Below is a small trained network, with its code and all its weights. Each question gives an input and a class and asks what happens when units are switched off, that is, made to give their printed mean instead of their output.

import numpy as np


def w(rows, s, z=0):
    codes = np.array(rows[::2]) - 128.0
    scale = np.full(codes.shape[1], s)
    scale[-1] = z or s
    return codes * scale


def f(y):
    return y / 2 * (1 + np.tanh(0.7978845608 * (y + 0.044715 * y**3)))


def log_softmax(a):
    a = a - a.max(-1, keepdims=True)
    return a - np.log(np.exp(a).sum(-1, keepdims=True))


def net(x, mask):
    res = np.array(x, float).reshape(1, 4) / 4 @ E
    y = f(res @ A[0][:, :-1].T + A[0][:, -1])
    res = res + np.where(mask, y, B[0][:, -1]) @ B[0][:, :-1]
    return log_softmax(res[-1] @ U[:, :-1].T + U[:, -1])


A, B = {}, {}
E = w([
[123,122,132,121,136,128,137,130],'x0',
[142,153,147,120,124,6,180,165],'x1',
[129,24,127,118,46,138,85,186],'x2',
[47,100,157,230,80,147,207,130],'x3',
],0.015)
A[0] = w([
[82,107,105,129,174,255,87,98,235],'n1',
[206,158,138,91,187,119,68,65,161],'n2',
[208,153,137,74,134,61,141,190,140],'n3',
[114,186,111,153,196,168,152,67,150],'n4',
[116,220,194,168,218,112,138,38,250],'n5',
[221,112,133,51,183,145,76,178,203],'n6',
[129,128,100,87,191,164,106,139,178],'n7',
[179,151,77,88,206,88,130,99,168],'n8',
[162,129,187,161,125,35,110,185,155],'n9',
[152,173,130,56,168,141,122,125,150],'n10',
],0.013,0.011)
B[0] = w([
[161,135,136,197,153,189,9,175,232],'n1',
[160,98,117,93,148,111,120,170,209],'n2',
[89,105,77,61,124,72,135,92,196],'n3',
[116,199,127,146,233,146,109,158,199],'n4',
[128,168,91,118,253,162,188,71,252],'n5',
[180,142,161,127,82,70,8,70,218],'n6',
[193,168,136,132,127,130,68,157,175],'n7',
[173,68,118,80,155,154,159,119,203],'n8',
[69,120,123,78,101,77,166,161,185],'n9',
[154,90,101,123,143,110,138,174,184],'n10',
],0.015,0.027)
U = w([
[228,164,118,150,163,120,108,142,68],'0',
[193,149,199,163,48,106,62,98,102],'1',
[68,225,149,207,155,191,135,109,176],'2',
[94,8,144,176,75,237,110,143,253],'3',
[193,120,88,65,138,108,198,84,188],'4',
[97,131,130,98,75,43,92,97,83],'5',
[32,190,146,177,162,80,230,55,53],'6',
[63,107,181,151,53,77,207,200,184],'7',
],0.013,0.0019)

Each question gives the input, the list of numbers given to net, and the class t.
The units are the neurons (one row each of A and B). Each row of codes is followed by its name. A weight is (code - 128) times the scale printed after its matrix; where a second scale follows, it is the last column's (A, B and U).
mask holds one flag per neuron, in row order. A switched-off neuron (its flag False) gives its mean, the last column of its row in B, instead of its output. The means were averaged over made-up inputs and are rounded, as every weight is.
A unit's drop is (log p(t) with every unit on - log p(t) with that unit switched off) / (log p(t) with every unit on - log p(t) with every unit switched off).
The circuit of an input: a set's keep is (log p(t) with only the set's units on - log p(t) with every unit switched off) / (log p(t) with every unit on - log p(t) with every unit switched off). Starting from all 10 units, units are removed one at a time, each time the one whose removal leaves the highest keep (on an exact tie, the one counted first), for as long as the keep stays at least 0.8.
circuit, biggest first: the units of the circuit, biggest drop first
unit that matters most: the unit with the biggest drop
top k neurons: the k neurons with the biggest drops, biggest first
drop of u: that unit's drop, to one decimal
input [6,-1,5,8], class 3: circuit, biggest first : n5
input [5,1,-1,-7], class 4: top 3 neurons : n1, n3, n8
input [-7,-4,0,2], class 2: circuit, biggest first : n6, n2
input [5,-1,6,2], class 3: circuit, biggest first : n6, n5
input [-4,2,3,8], class 7: circuit, biggest first : n5, n1
input [2,-7,1,-5], class 1: circuit, biggest first : n5, n6
input [-4,-4,5,2], class 3: circuit, biggest first : n6, n5
input [-7,-1,1,-2], class 1: circuit, biggest first : n5, n4
input [-6,4,1,2], class 7: top 3 neurons : n5, n6, n4
input [-5,1,3,0], class 5: top 2 neurons : n5, n1
input [5,3,4,-8], class 5: top 2 neurons : n6, n3
input [-5,1,7,-8], class 5: top 2 neurons : n3, n1
input [-2,1,-7,2], class 6: top 2 neurons : n1, n5
input [4,-4,2,6], class 3: circuit, biggest first : n5
input [-8,2,-2,-7], class 4: top 2 neurons : n1, n3
input [-8,-1,5,5], class 3: top 2 neurons : n6, n5
input [-3,2,-8,0], class 4: top 2 neurons : n8, n1
input [-1,-7,3,-7], class 1: top 2 neurons : n6, n5
input [-1,-6,-5,8], class 2: drop of n10 : 0.0
input [-7,1,6,-2], class 5: drop of n1 : 0.3
input [7,1,-2,0], class 4: drop of n1 : 0.9
input [0,4,0,-8], class 4: unit that matters most : n8
